Below are the code and all the weights of a small trained network. Each question names an input and a target symbol and asks about switching units off, where a switched-off unit gives its printed mean instead of its output.

import numpy as np


def w(rows, s, z=0):
    codes = np.array(rows[::2]) - 128.0
    scale = np.full(codes.shape[1], s)
    scale[-1] = z or s
    return codes * scale


def f(y):
    return y / 2 * (1 + np.tanh(0.7978845608 * (y + 0.044715 * y**3)))


def softmax(a):
    e = np.exp(a - a.max(-1, keepdims=True))
    return e / e.sum(-1, keepdims=True)


def log_softmax(a):
    a = a - a.max(-1, keepdims=True)
    return a - np.log(np.exp(a).sum(-1, keepdims=True))


def net(x, mask):
    ids = ['ΓΣΨαβεζηθπτφ'.index(c) for c in x.split()]
    T = len(ids)
    res = E[ids] + P[:T]
    u = 0
    for l in range(2):
        q, k, v = (res @ M[l].T for M in (Q, K, V))
        z = softmax(np.where(np.tri(T) > 0, q @ k.T / 3**0.5, -1e9)) @ v
        res = res + np.where(mask[u], z, O[l][:, -1]) @ O[l][:, :-1]
        u += 1
        y = f(res @ A[l][:, :-1].T + A[l][:, -1])
        res = res + np.where(mask[u : u + 12], y, B[l][:, -1]) @ B[l][:, :-1]
        u += 12
    return log_softmax(res[-1] @ U[:, :-1].T + U[:, -1])


Q, K, V, O, A, B = {}, {}, {}, {}, {}, {}
E = w([
[55,114,63,177],'Γ',
[189,143,137,96],'Σ',
[168,160,75,18],'Ψ',
[147,96,171,98],'α',
[144,169,189,118],'β',
[121,200,217,85],'ε',
[220,138,56,114],'ζ',
[210,254,160,133],'η',
[111,93,187,150],'θ',
[178,188,137,159],'π',
[196,101,181,128],'τ',
[190,101,214,184],'φ',
],0.0051)
P = w([
[182,88,142,90],'0',
[135,252,181,221],'1',
[152,149,191,232],'2',
[182,145,148,189],'3',
[184,127,111,166],'4',
[152,99,85,133],'5',
[187,216,25,128],'6',
],0.003)
Q[0] = w([
[79,35,206,215],'0.h0',
[32,28,143,10],'0.h0',
[73,1,203,117],'0.h0',
],0.0092)
K[0] = w([
[74,138,252,127],'0.h0',
[175,240,149,171],'0.h0',
[145,164,229,168],'0.h0',
],0.013)
V[0] = w([
[87,85,41,179],'0.h0',
[123,158,129,254],'0.h0',
[100,116,84,180],'0.h0',
],0.0075)
O[0] = w([
[218,3,135,90,39],'0.h0',
[215,205,141,38,252],'0.h0',
[212,75,137,100,108],'0.h0',
],0.0051,0.00044)
A[0] = w([
[129,129,128,128,127],'0.n0',
[149,185,157,93,33],'0.n1',
[123,8,163,136,138],'0.n2',
[127,128,128,130,126],'0.n3',
[179,130,111,191,4],'0.n4',
[128,127,128,128,129],'0.n5',
[108,84,45,81,143],'0.n6',
[108,121,135,140,71],'0.n7',
[209,67,137,18,47],'0.n8',
[131,122,131,133,127],'0.n9',
[57,108,125,175,55],'0.n10',
[105,117,126,121,141],'0.n11',
],0.014,0.002)
B[0] = w([
[128,127,127,127,130],'0.n0',
[168,22,80,88,188],'0.n1',
[181,48,185,198,38],'0.n2',
[127,130,128,129,125],'0.n3',
[33,130,163,62,73],'0.n4',
[128,128,128,128,127],'0.n5',
[200,51,10,183,253],'0.n6',
[95,153,121,159,7],'0.n7',
[154,236,156,93,150],'0.n8',
[123,131,134,124,116],'0.n9',
[140,226,167,198,49],'0.n10',
[127,145,129,153,100],'0.n11',
],0.013,0.00051)
Q[1] = w([
[43,105,103,26],'1.h0',
[103,3,87,187],'1.h0',
[16,254,190,172],'1.h0',
],0.005)
K[1] = w([
[150,143,181,141],'1.h0',
[52,179,65,140],'1.h0',
[60,90,188,2],'1.h0',
],0.0071)
V[1] = w([
[104,191,102,28],'1.h0',
[105,96,229,88],'1.h0',
[4,149,117,179],'1.h0',
],0.017)
O[1] = w([
[200,72,153,254,69],'1.h0',
[172,203,6,159,1],'1.h0',
[245,53,101,64,66],'1.h0',
],0.012,0.0027)
A[1] = w([
[138,45,83,87,3],'1.n0',
[244,93,108,167,49],'1.n1',
[119,63,91,124,131],'1.n2',
[155,114,121,55,216],'1.n3',
[190,172,205,72,159],'1.n4',
[171,203,44,116,101],'1.n5',
[162,118,125,108,135],'1.n6',
[127,185,98,228,141],'1.n7',
[145,110,116,121,43],'1.n8',
[119,117,101,106,130],'1.n9',
[134,138,193,173,181],'1.n10',
[213,64,111,161,176],'1.n11',
],0.011,0.0041)
B[1] = w([
[172,50,75,157,133],'1.n0',
[74,227,114,82,204],'1.n1',
[92,87,111,154,148],'1.n2',
[54,129,64,171,222],'1.n3',
[50,126,106,70,195],'1.n4',
[114,157,121,243,158],'1.n5',
[123,115,91,100,140],'1.n6',
[250,214,156,108,171],'1.n7',
[188,84,83,113,103],'1.n8',
[123,146,102,139,137],'1.n9',
[100,111,201,131,198],'1.n10',
[173,112,166,17,253],'1.n11',
],0.017,0.0041)
U = w([
[47,212,179,118,254],'Γ',
[146,104,103,99,224],'Σ',
[21,43,107,71,193],'Ψ',
[93,90,39,186,119],'α',
[176,159,102,67,74],'β',
[181,136,95,20,60],'ε',
[109,62,252,157,76],'ζ',
[154,115,154,122,15],'η',
[124,128,38,199,81],'θ',
[187,108,161,131,81],'π',
[141,122,84,151,41],'τ',
[152,139,105,175,35],'φ',
],0.0036,0.0047)

Each question gives the input, a string of symbols that net reads in full, and the target symbol t.
The units are the heads (3 rows each of Q, K, V and O) and the neurons (one row each of A and B). Each row of codes is followed by its name. A weight is (code - 128) times the scale printed after its matrix; where a second scale follows, it is the last column's (O, A, B and U).
mask holds one flag per unit, layer by layer, with each layer's heads first. A switched-off unit (its flag False) gives its mean, the last column of its rows in O or B, instead of its output. The means were averaged over made-up inputs and are rounded, as every weight is.
A unit's drop is (log p(t) with every unit on - log p(t) with that unit switched off) / (log p(t) with every unit on - log p(t) with every unit switched off).
unit that matters most: the unit with the biggest drop
top k neurons: the k neurons with the biggest drops, biggest first
k most important neurons of layer l: the k neurons of layer l with the biggest drops, biggest first
drop when u is switched off: that unit's drop, to one decimal
input Ψ Γ Γ α π Γ ε, target Ψ: top 2 neurons : [0.n1 1.n4]
input ε Γ ε, target ε: top 4 neurons : [1.n11 0.n6 0.n2 1.n1]
input ε π Ψ, target ε: 2 most important neurons of layer 1 : [1.n11 1.n1]
input Ψ Γ π, target Ψ: unit that matters most : 0.h0
input Ψ ε Γ Γ θ, target Ψ: 3 most important neurons of layer 1 : [1.n4 1.n3 1.n7]
input ε Γ Γ, target ε: top 4 neurons : [1.n11 0.n6 0.n2 1.n1]
input Ψ π π Γ Γ Γ θ, target Ψ: 2 most important neurons of layer 1 : [1.n4 1.n3]
input ε π ζ, target ε: 3 most important neurons of layer 0 : [0.n6 0.n2 0.n4]
input Ψ ε β Γ Γ β, target Ψ: top 2 neurons : [1.n4 1.n3]
input Ψ θ Γ Ψ η, target Ψ: 2 most important neurons of layer 1 : [1.n7 1.n4]
input β φ Γ Ψ Γ Γ π, target Ψ: 2 most important neurons of layer 1 : [1.n4 1.n7]
input ζ Γ Ψ θ, target ζ: 2 most important neurons of layer 1 : [1.n10 1.n1]
input Ψ β Γ Ψ Γ Γ ε, target Ψ: top 2 neurons : [1.n4 0.n1]
input Ψ π θ Γ Γ β, target Ψ: unit that matters most : 0.h0
input Ψ Γ Γ, target Ψ: 3 most important neurons of layer 1 : [1.n4 1.n3 1.n7]
input Ψ Γ π Γ Ψ, target Ψ: 2 most important neurons of layer 0 : [0.n10 0.n1]
input ε Ψ Γ Γ Γ Γ Γ, target Ψ: 2 most important neurons of layer 1 : [1.n3 1.n2]
input Ψ θ Γ Γ Γ ε Σ, target Ψ: 2 most important neurons of layer 0 : [0.n10 0.n1]
input ε θ ε Γ Γ Γ Ψ, target Ψ: drop when 1.n3 is switched off : 0.3
input η Γ ε Γ Ψ Ψ ε, target ζ: most important neuron of layer 1 : [1.n10]
input Ψ Γ Γ ζ, target Ψ: drop when 0.n8 is switched off : 0.0
